Each row was made from one walk, in order. Every step used is in the known rows, and no mark comes twice. Write each row's walk.
Each row is shifted at random along 7 fixed directions that mean nothing.
Known rows
L, A, Z, B, Y, S: 258, -82, 205, -105, -152, 254, -55, 140, 42, -99, -99, -246, -200, -40, 66, -45, 137, 116, -86, 235, 280, 117, -330, -57, 192, -262, 90, 3, 240, -274, 71, -338, -159, -16, -257, 74, -42, -259, -118, 88, -105, -75, -46, -346, 277, -58, 17, -313, -84, -126, 26
Z, L, A, R, S: -86, 218, -139, 154, 94, -83, 31, -35, 147, 86, -194, 2, 61, 86, -197, -85, 115, -443, -443, -265, -268, -7, -151, -134, -185, -260, 24, 288, 19, -199, 158, -249, 206, 14, -32, -63, -27, -190, 18, -1, -44, 255, 327, 96, -150, 184, -136, -83, 94, 173, 165
B, V, S, L, A, Z: 7, -163, -40, 82, -167, -143, -94, -232, 118, -109, -20, -62, 149, -93, 2, -327, -30, -24, -188, -135, -293, -352, -33, -338, -278, -202, -14, 104, 46, 57, -24, -214, -98, -62, 71, -63, -170, -144, -306, 352, -72, 232, -21, -72, -47, 147, -209, 75, -148, 281, -12
R, Z, L, A, J, Y, S: -85, 115, 16, 157, -99, 167, -256, 136, 167, 14, 106, 103, -224, 63, -98, -145, 129, 9, -171, -128, 19, -155, -99, -264, -321, -47, -82, 12, 286, -17, 37, -148, 25, 82, 220, 161, -146, -179, -78, 84, 128, 69, -118, -92, -79, 252, -158, 14, 127, 194, 84
V, S, B, Y, Z, L, A: -191, 22, -22, 117, 54, 246, -83, -88, -18, 31, -114, 114, -45, 168, -53, 119, 110, -191, -57, -146, -303, -218, 126, 25, -290, -150, 57, 146, 207, 60, 76, -66, 31, -210, 170, 12, -163, -64, -259, 147, 52, 107, 123, 85, -8, 140, -213, 109, 226, 154, -92
V, J, Y, B, Z: 273, -41, 178, 102, -10, 89, 398, 10, 43, -454, -129, -115, -55, -167, 287, -81, 138, 178, -244, -33, 19, 20, -284, 20, 87, -280, 64, -92, 260, -124, -178, -6, -107, -45, -412, 213, 265, -181, -3, -24, -405, 108, 54, 221, 50, -25, 11, -160, -145, 299, 44
Z, L, A, J, Y, V, S: -86, 78, 141, 52, 62, 176, -167, 148, 71, 76, 244, -6, -166, 70, 48, -300, 172, 11, -289, 34, 35, -105, -279, -174, -130, 53, -235, 0, 285, -287, -117, -17, 96, -142, 3, 428, -17, -103, -158, -5, -85, -219, -116, 65, 89, 96, 202, 130, -17, 164, -28
L, A, Z, B, Y, V, S: 57, 71, 73, -21, 123, 301, 41, 173, -76, 169, -78, -123, -49, 203, 44, 12, 222, 60, -51, 234, 226, 323, -65, 255, 139, -229, -110, 91, 79, -237, 100, -177, -197, -85, -418, 42, 123, -192, -64, 22, -226, -179, 89, -75, 240, -172, 125, -207, 104, -198, -12
S, L, A, Z, Y: 67, 98, 205, -99, -89, 194, -196, 48, 519, 55, 259, 266, -12, -73, -43, 95, -162, -1, -119, 237, -102, 208, -161, -152, -440, -41, -246, 39, 35, -334, -109, -177, -71, -262, 209, 370, -365, -183, -204, -326, 92, -145, 7, 104, 21, -188, 110, 140, -99, -206, -82
Y, Z, B, V, S, L: 94, -122, -120, -123, 99, -49, 63, -10, 51, 57, -141, 16, 287, -155, -144, 63, -140, -270, -138, -18, -102, 24, 126, -49, 52, -170, -15, 244, 75, 146, 63, -187, -235, -81, -137, -75, -27, -81, -279, 138, 5, 330, 22, -139, 127, -54, -148, -20, -81, -29, 170
V, R, L, A, Z, B, Y, S, J: -14, -89, 201, -189, -321, -204, 108, 202, -28, -37, -129, 78, 166, -8, -66, 111, -59, -96, -71, -114, -250, -212, -48, -32, -60, -154, 286, 62, 47, -5, 217, -331, -288, 61, -60, -458, 2, -131, 20, 33, -114, 307, 71, -56, 273, 2, -490, -277, 49, 152, 121
L, A, Z, Y, V, S: -142, -109, 177, -70, -286, -53, -157, 114, -23, 112, 191, -61, 25, 124, 270, -149, 194, 78, -114, -17, -72, 7, -54, 178, -41, -179, 96, 45, -122, 191, -21, -215, -360, -188, -145, -140, -72, -298, -153, 421, -93, 64, -189, -101, 301, -61, -170, -197, 93, -18, 103
V, Z, B, Y, S, J, L: 205, -23, -73, -511, -111, -74, -75, 81, -26, -114, -43, 66, 233, -217, -350, 54, -360, -232, -255, -162, -92, -18, -265, -278, 187, 120, -66, -14, 169, -253, 97, -62, 33, -155, -8, 35, -111, 70, 46, -50, 300, 300, -64, -106, 324, 26, -156, -177, -389, 66, 50
A, Z, Y, S: -54, 91, -78, 82, 13, 182, -110, 158, 162, 86, -27, 111, -38, -22, 68, 91, 61, 91, -76, 78, 139, 321, 28, 143, 22, -327, -127, 163, 88, 160, 18, -124, -229, -133, -98, 134, -91, -222, -287, 145, -139, -123, -20, -112, 47, 15, 79, -48, 285, -37, 97
R, S, L, A, J, Y, V, Z, B: -118, 126, -214, 345, 286, 202, 169, 137, 138, 131, -182, -26, -65, 151, -121, 30, 320, -164, -102, 84, 149, 141, 1, -95, -170, -159, -269, 213, 227, -254, 207, 38, -131, 204, -300, -26, 275, -216, 45, 24, -313, -4, 72, -7, 47, 181, -8, -52, 83, 18, 39
S, J, A, L: 128, 168, 72, 182, 201, -60, 481, 48, -16, -415, -263, -26, 177, -61, -104, -77, 198, -322, -354, -87, -205, 266, -183, 36, 1, -291, 13, 275, 192, -256, -57, -77, -85, 18, -423, 65, 391, -141, 227, -321, -316, 127, 480, 370, -4, -145, 37, -110, -108, 0, 52
Y, Z, B, V, S, J, L, A, R: 47, -73, -12, 41, 6, 121, -244, 204, 102, 222, -100, 99, 89, 95, -177, -132, 51, -269, 88, -79, -3, -156, 66, -362, -304, 61, -67, 66, 300, -73, 164, -191, -155, -48, 142, -78, -64, 3, -342, 60, -56, 56, 8, -225, -3, 76, -104, 174, 19, 62, 75
S, B, Y, V: 19, -97, 280, 212, -164, 78, 104, -154, -64, -288, -290, 49, -72, -73, -4, 82, 99, -75, -81, -32, -409, 9, 209, 235, -233, -470, 105, 373, 35, 350, 61, -105, -416, -81, -265, -319, -58, -383, -297, 209, -114, 171, 403, 107, -22, -217, -474, -74, 252, 90, 178
Z, Y, S, B: 3, 104, 131, -396, -47, 145, -224, 140, 279, 24, -24, 263, 36, -298, -129, 386, -265, 21, -80, 182, 70, 450, 17, -60, -14, -197, -175, 273, -9, 96, 87, -185, -387, -293, 79, 134, -243, -177, -379, -174, 132, -140, 6, -133, 223, -301, -81, 27, 9, -186, 231
V, J, Y, Z, L, A, R, S, B: -183, 204, -115, 269, 46, -140, 208, 82, -84, -8, -165, 21, 45, 242, 29, 38, 259, -328, -127, -392, -224, -142, 39, 48, -344, -13, 233, 122, 81, 222, -17, 52, -116, 2, 60, -209, 90, -99, 0, 126, -217, 314, 34, 146, -1, 241, -290, 9, 292, 276, 65
B, Z, Y, S, J: 176, -128, 20, -244, -176, 11, -147, 141, 80, -107, -166, 108, 74, -308, -148, 3, -273, 49, -224, 10, -3, -50, -258, -308, 228, -341, 20, 68, 81, 158, 141, -205, -216, 25, 60, 41, -84, -133, -202, 235, 156, 250, -139, -498, 194, 34, -183, -104, -151, 94, 206
R, S, J, L, A, Z: -62, 291, -564, 330, 338, 222, 206, 100, 5, 219, -366, 130, 45, 203, -263, 34, 242, -315, -211, -46, 171, 345, -29, 43, -115, -330, -260, 395, 158, 51, 278, 25, 70, 172, -285, -2, 494, -70, 290, -54, -234, 217, 211, -22, -74, 359, 68, -130, 108, -65, -48
R, Z, Y, S, B, V, J, L, A: 36, -77, 97, 214, -159, 76, 2, 18, 103, -207, -24, -17, -96, 35, -12, -58, 59, -230, -138, -241, -402, -422, -68, -291, -227, -33, 267, -67, 193, -93, 14, -58, -49, -28, 50, -193, -20, -240, 149, 227, 98, 356, -7, 96, 79, 100, -415, -38, 5, 241, 92
V, R, S, J, Y, B, Z, L: -79, 193, -418, -216, 258, -46, -47, 92, 5, 226, -296, 389, 202, 0, -483, 184, -261, -289, -215, -348, 51, -32, -61, -280, -153, -16, -321, 151, 104, 199, 218, 72, 161, 69, 162, 95, 141, 172, -67, -95, -56, 285, 58, -73, -95, 317, -140, 29, 45, 330, 68
L, A, R, Z, B, V: 228, 59, 362, 371, -130, 361, 160, 117, 88, -173, 265, -215, -432, 402, 205, -94, 397, 89, -90, 223, 25, -33, -79, 467, -64, -68, 22, 66, 143, -420, -27, -95, 101, -239, -458, 277, 94, -277, 144, 126, -309, -166, 205, -170, 29, -131, 207, -73, 247, -256, -148
S, L, A, Z, Y, V: 25, -73, 168, 302, 117, 288, 80, 117, 342, -8, -52, 55, -70, 24, 48, 31, 183, -74, -97, 367, 54, 308, -112, 26, -161, -353, -96, 165, 145, -288, -20, -244, -316, -60, -276, 52, 27, -438, -97, -132, -311, -151, 194, 58, 62, -225, 62, -59, 27, -193, 51
L, A, R, S: -80, 168, -80, 82, -148, 5, -28, 17, 104, 91, -52, -100, -104, 179, 75, -73, 252, -51, -180, -53, -8, 115, 23, 214, -153, -331, -96, 411, -100, 148, 169, -154, -103, -67, -122, -12, 122, -175, -155, 233, -167, 104, 138, -190, -11, 136, -37, -115, 218, -9, 47
B, V, R, Z, L, A, J, Y: -19, 127, 0, 158, 52, 50, 39, 143, 21, 78, -9, 74, -26, 85, -109, -238, 93, 45, -197, -172, 57, -237, 28, -64, -194, -88, -94, 39, 52, 63, 45, -95, 52, 111, -172, -49, 108, -214, -12, 80, -229, 74, -3, -199, -38, 103, -87, 67, 54, 211, 98
Y, S, L, A: -105, -107, -429, -34, 188, -16, -193, -177, 143, 91, -532, 31, 151, -207, -240, -39, 3, -392, -239, -84, -87, 231, -69, -380, -62, -511, -102, 555, 182, 203, 222, -380, -265, 103, 171, -235, 84, -167, -436, 51, 43, 418, 270, -102, -65, 55, -290, -185, -227, 189, 251
Z, Y, V, J, A, R: -292, -29, -232, 191, 155, -227, 36, 40, -157, 126, -380, -245, 91, -28, 96, -299, 279, -297, -244, -345, -10, -97, -105, 3, 96, -281, -129, 383, 99, 470, 23, 70, -244, 195, -147, -156, 361, -237, -372, 540, -312, 327, 77, -261, 54, 124, -108, -97, 84, 421, 177
Y, Z, B, V, R: 155, -87, 238, -144, -141, 81, -239, 44, 303, 67, 127, 293, 30, -64, 5, 24, -178, -181, -25, -163, -394, -185, 187, -108, -364, 14, -93, 15, 74, -15, -41, -207, -61, -282, 107, 65, -252, -62, -519, -56, 95, 114, 111, 66, -115, -204, -140, 172, 72, 24, 183
A, Z, Y, V, J: 23, -21, 62, -35, -143, -234, -43, 2, 162, -112, 59, -19, 72, -126, 141, -247, -20, -119, -302, -180, -288, -19, -302, -84, -60, -106, -43, 1, 27, -15, -239, -17, -143, -98, -46, 147, -42, -176, -192, 231, -77, 196, -60, 35, 42, -56, -2, -67, -23, 252, 106
Z, B, V, J: 259, 31, 256, 66, -14, 166, 166, 10, 265, -129, -1, -5, -78, -314, 163, -39, -48, 139, -214, 152, -98, 14, -93, -147, -18, -159, -199, 64, 200, -391, -13, -139, 8, -76, -342, 269, 35, -243, -287, -49, -197, -25, 123, -130, 14, -228, 123, 95, -204, 16, 109
Y, S, J, A, Z, B, V, R, L: 130, -117, 115, -235, -56, -36, -58, 225, 68, -87, -65, 45, 50, -147, -217, -21, -180, -76, -30, -3, 189, -219, -212, -413, 27, 106, -178, 21, 331, -76, 83, -144, -143, 41, -17, 150, 132, 43, -152, -40, -123, 14, -69, -302, 163, 98, -23, 4, -138, 106, 31
V, Z, B, Y: -7, 15, -130, -63, 0, 90, -63, -162, 133, -48, -130, 8, -34, -124, -50, -32, -10, -103, -230, -241, -198, -111, -89, -64, -78, -151, -239, 91, 182, -187, 93, -70, 216, -73, -87, 94, -141, -124, -270, 223, 88, 237, 123, -117, -69, 93, -87, -89, -182, 202, -25
J, L, A, R, S, V, Y: -83, 208, -49, 263, 41, 197, 44, -4, 181, -30, 86, 88, -38, 376, -61, -102, 251, -355, -217, -150, -374, -58, -35, 33, -363, -52, -105, 196, 44, -421, -37, 142, 182, -288, -93, 44, 101, -84, 122, -164, -134, -19, 312, 583, -108, 132, -16, 66, 171, 109, -108
R, Z, Y, B, V: -76, 65, -273, -13, 131, 174, -317, -77, 209, 164, -166, 183, -56, 44, -235, 34, -71, -168, -72, -150, -7, 44, 59, -53, -236, -103, -425, 326, 125, 310, 94, 56, 99, -39, 142, 269, -36, -55, -225, 190, 219, 234, 109, -185, -235, 96, -19, 26, 109, 119, 49
Z, L, A, R, S, J, Y: -110, 192, 32, -10, -128, -44, -126, 177, 113, 94, 16, 146, -15, 14, -193, -28, -3, -116, -240, -117, 34, -53, -152, -228, -277, -6, -105, 172, 52, 11, 149, -155, -11, -16, 154, 37, -118, -151, -42, -3, -4, 40, -43, -190, 59, 181, -147, 20, 32, 76, 49
S, B, V, Y: -85, 192, -468, -48, 454, 95, 127, -222, -120, -29, -464, 56, 49, -52, -227, 84, 107, -199, -150, -18, 126, 397, 3, 205, 40, -310, -348, 588, 24, 223, -4, 136, -1, -149, -326, 107, 274, -47, -231, 7, -222, 171, 363, -152, -104, -77, 144, 22, -144, 42, 8
B, Y, V, R, L: 6, -91, 85, -357, -102, -151, -8, 19, 252, -70, -229, 36, 178, -345, -163, -81, -284, -99, -260, -70, -195, -86, -26, -122, 46, -420, -228, 317, -62, 112, 85, -244, -263, 54, -151, -149, 90, -175, -297, -25, 24, 213, 207, 50, 13, -107, -237, -119, -128, 280, 211
J, L, A, R: 114, 66, 197, 198, -127, 204, -1, 38, 221, -71, 204, -25, -176, 127, 111, -215, 219, -153, -233, -48, -165, -30, -106, 78, -332, -147, -39, 104, 172, -282, -77, -138, 93, -259, -143, 156, -35, -207, -56, -96, -164, -35, 224, 324, -81, 36, 28, 40, 35, 28, -45

Write each row's walk
-44, -40, -113, -174, 37, -98, -189, 103, 132, 38, 60, 69, -59, -24, -277, -196, -132, -292, -261, -184, 113, -295, -369, -406, -72, 173, -421, 43, 246, -66, -64, 69, 118, 3, 88, 430, 223, 65, -149, 138, -120, 65, -127, -287, 19, 302, 155, 59, -65, 258, -66	Y, V, R, S, J, A, Z, L
25, -4, -49, 4, 65, 152, 101, 218, 201, -88, -74, -51, -109, 49, -18, 6, 135, -124, -215, 240, 169, 167, -454, -3, 183, -197, -79, 196, 276, -294, 51, -167, -16, -34, -180, 263, 266, -111, 277, -101, -99, 32, 19, -148, 175, 112, 210, -236, -118, -108, -95	R, L, A, Z, Y, S, J
-90, -65, -357, 182, 189, -164, 31, -48, -290, 278, -373, -88, 300, 181, -155, -179, 211, -444, -102, -248, -232, -126, 149, 2, -106, -183, 149, 383, 128, 413, 167, -76, -175, 173, -20, -345, 119, -20, -245, 390, -60, 580, 87, -253, 63, 177, -292, -47, 114, 157, 181	Y, Z, B, V, S, L, A, J
-43, 180, -179, 211, 341, 98, 332, 157, -131, 147, -408, -247, 67, 58, -228, 99, 99, -220, -93, 51, 200, 42, 60, 84, 152, -201, -276, 382, 181, 24, 206, 193, -157, 287, -338, 22, 385, -109, -136, 116, -330, 79, 212, -187, 143, 113, 38, -20, 268, 102, -21	Z, B, Y, V, J, A, R, S, L
163, 121, -156, -12, 183, 160, 2, 82, -98, -118, -36, 60, -65, 146, -130, -6, 56, -86, -73, 101, 46, 203, -248, 58, 129, 90, -188, 91, 261, -332, -132, 154, 118, -273, -179, 408, 91, 120, -65, -72, -165, -97, 120, -70, 60, -57, 351, 4, 34, -42, -144	A, Z, B, V, Y, S, J
-65, 162, -79, -199, 43, -185, 3, 41, 153, -163, -238, 4, 309, 69, -217, -30, 17, -398, -174, -293, -120, 65, -39, -190, -142, -108, -119, 267, -114, 45, -27, 24, -244, -72, -9, -60, 176, 5, -154, -143, -69, 108, 181, 219, -16, 27, -105, -34, 66, 160, 156	J, A, R, S, V, Y, Z
-24, -57, -86, 215, -9, -47, 180, 44, 191, 23, -196, -46, 113, -35, -40, -75, 38, -93, -178, -66, -80, -278, 14, -173, -69, -342, 54, 125, -71, 5, 155, -187, -110, 126, -257, -288, 129, -325, -36, 273, -368, 165, 22, -221, 80, 149, -191, -58, 56, 169, 86	B, V, R, S, L, A, Z, Y
60, 76, 48, -359, 67, -3, -84, 155, -3, 186, 159, -4, 25, 223, -96, -80, -78, -147, -167, 51, 19, -73, -310, 196, 50, 217, -258, 244, 73, -12, -87, 219, 242, -254, -23, 516, 149, 179, 69, -89, 46, 62, -15, -112, 206, 17, 334, 32, 6, 14, -104	Z, Y, B, V, R, L, A, J
-26, -55, -195, 292, 97, 263, -52, 214, -91, 202, -337, 105, -46, 56, -128, 49, 266, -164, 36, 67, 250, 243, 11, -159, -88, -276, 16, 226, 423, 88, 301, -263, -292, 152, -149, -269, 169, -235, -140, 112, -254, 128, 102, -254, 100, 152, -227, -170, 70, -30, 149	Y, S, J, L, A, Z, B
-194, -81, -135, 88, 43, 127, -131, 65, 50, 86, -60, 87, -88, 235, -13, -104, 174, -94, -67, -140, 85, -70, -62, -9, -152, -112, -174, 196, 191, 211, 17, -83, -166, -85, 19, -96, 133, -131, -153, 134, -188, 15, -47, 47, 14, 207, -168, -131, 90, 186, -40	J, Y, S, V, R, L, A, Z
256, -34, 451, -368, -272, -30, -52, 246, 217, -219, 270, 209, 79, -85, -126, 6, -384, -100, -277, -136, -382, -399, -268, -306, -37, 89, -57, -279, -106, -258, -56, 26, -35, -184, 22, 249, -17, -6, 90, -111, 164, 47, -100, 122, 231, -115, -109, 59, -48, 60, 83	B, Z, Y, V, R, S, J, A
-17, 98, -111, 70, 50, -165, 196, 48, 66, -224, -253, -118, 71, -10, -229, 52, 79, -257, -121, -89, 63, -89, -38, -67, -1, -189, 102, 261, 38, 8, 6, -9, -125, -33, -218, -62, 40, -125, -84, 191, -308, 117, 126, -251, -25, 209, -54, 51, 207, 201, 117	A, R, S, B, V, Y, Z, L
-21, 211, 34, -343, -140, 43, -427, -29, 181, 103, 144, 111, -103, 358, -293, 4, -127, -184, 12, -109, -208, -24, -53, -39, -426, 211, -359, 195, -103, -141, 27, 121, 41, -354, 345, 302, -227, 171, -225, -40, 286, -87, 117, -48, -55, 7, 67, 170, 173, -18, -142	L, A, R, S, B, Y, V, Z
292, 201, 83, 214, 282, 521, 326, 370, 205, 9, 75, -87, -181, 165, -71, 152, 163, 75, -30, 544, 458, 254, -71, 146, 90, -72, -238, 143, 230, -399, 46, 103, -67, -10, -470, 469, 326, -119, 232, -330, -291, -347, -69, -137, 251, 7, 454, 70, 150, -433, -125	R, S, L, A, J, Y, Z, B, V
-48, 291, -80, 265, 272, 301, 138, 148, -20, 82, 136, 114, -80, 312, -212, 79, 137, -58, 26, -18, 23, -20, 237, 146, -217, 159, -400, 114, 256, -216, 70, 210, 178, -44, -164, 397, 165, 75, 103, 1, -85, -80, 155, 35, -98, 93, 201, 236, 272, -115, -222	R, Z, B, V, S, J, A, L
-120, 172, -64, 248, 266, 197, 96, 78, -212, 118, -221, 177, 23, 303, -122, 88, 291, -140, 93, 80, 1, 153, 192, 272, -262, -120, 42, 353, 90, 210, -9, 105, -119, -114, -191, -45, 82, -122, -136, -31, -206, 68, 253, -132, -9, -37, 8, 193, 268, -77, 89	S, B, V, Y, Z, L, A, J
62, 130, 47, -15, 5, 229, -261, 167, 107, 273, 197, 102, -176, 328, -303, -28, -46, -313, -47, -87, -47, -198, -91, -99, -377, 133, -201, 32, 68, -72, 42, 157, 122, -171, 146, 226, -169, 2, 23, 70, 175, 21, -9, 8, -13, 226, -32, 212, 239, -37, -68	J, L, A, R, S, B, Z, Y, V
30, -66, 93, -23, -183, -129, 210, 161, -166, -300, -50, -200, -57, 35, -132, -28, 79, -155, -111, -264, -91, -446, -101, -31, 126, -1, 173, -15, 284, -73, 48, -19, -66, 126, -125, -101, 190, -53, 69, 309, -201, 287, -1, -199, 229, 177, -285, -205, 114, 280, -71	V, R, Z, B, Y, S, J, A, L
58, 97, 87, -52, -56, 66, 124, -30, 93, -59, 31, 101, 32, 52, -191, 187, -84, -102, -189, -5, -91, -71, 28, -34, -144, -46, -7, 140, -103, -115, 156, -116, 51, -163, -269, -22, -56, -223, 211, 75, 55, 165, 63, -174, 129, 81, -163, 0, -59, -159, 104	R, S, B, V, Z, L, A
87, 61, 148, -275, -297, -247, -200, 18, 183, 34, 247, 17, 73, -70, -175, -129, -254, -23, -77, -123, -96, -262, -117, -320, -443, 316, -136, 12, -30, 1, -80, -53, -140, -47, 361, 91, -343, -30, -221, 57, 177, 255, -229, -254, 106, -32, -227, 130, -218, 108, -39	S, L, A, R, Z, B, V, J, Y
67, 78, 77, -245, -206, -144, -196, -33, 193, -202, -34, -31, 5, 152, -112, -83, 42, -266, -24, -156, -263, -154, -133, -213, -338, 28, 74, 155, -97, -129, -79, -59, -111, -272, 176, 15, -113, 52, -185, -19, 49, 100, 102, 7, -33, -9, -85, 64, 26, 106, 35	L, A, R, S, B, V, Y, Z
124, 80, 208, -91, -98, 26, -194, 28, 132, -62, 284, 121, 16, 24, -83, -354, -105, 48, -256, -166, -168, -307, -211, -313, -303, 218, -177, -150, 81, -265, -146, -25, 264, -207, 55, 309, -274, -76, -53, -52, 179, -33, -101, -4, -15, 57, 89, 215, -243, 134, 18	B, V, Z, L, A, J, Y
-146, 91, 170, 11, 9, -63, 16, 92, 108, -199, -36, -97, 8, 66, -92, 20, 149, -196, -109, -205, -10, -29, 0, -45, -189, -36, -89, 57, 66, -20, -7, -22, -325, -67, -100, 4, 50, -171, -120, 114, -254, -97, 112, 90, 44, -67, -159, 22, 209, 173, 66	J, A, R, Z, Y, V, S, B
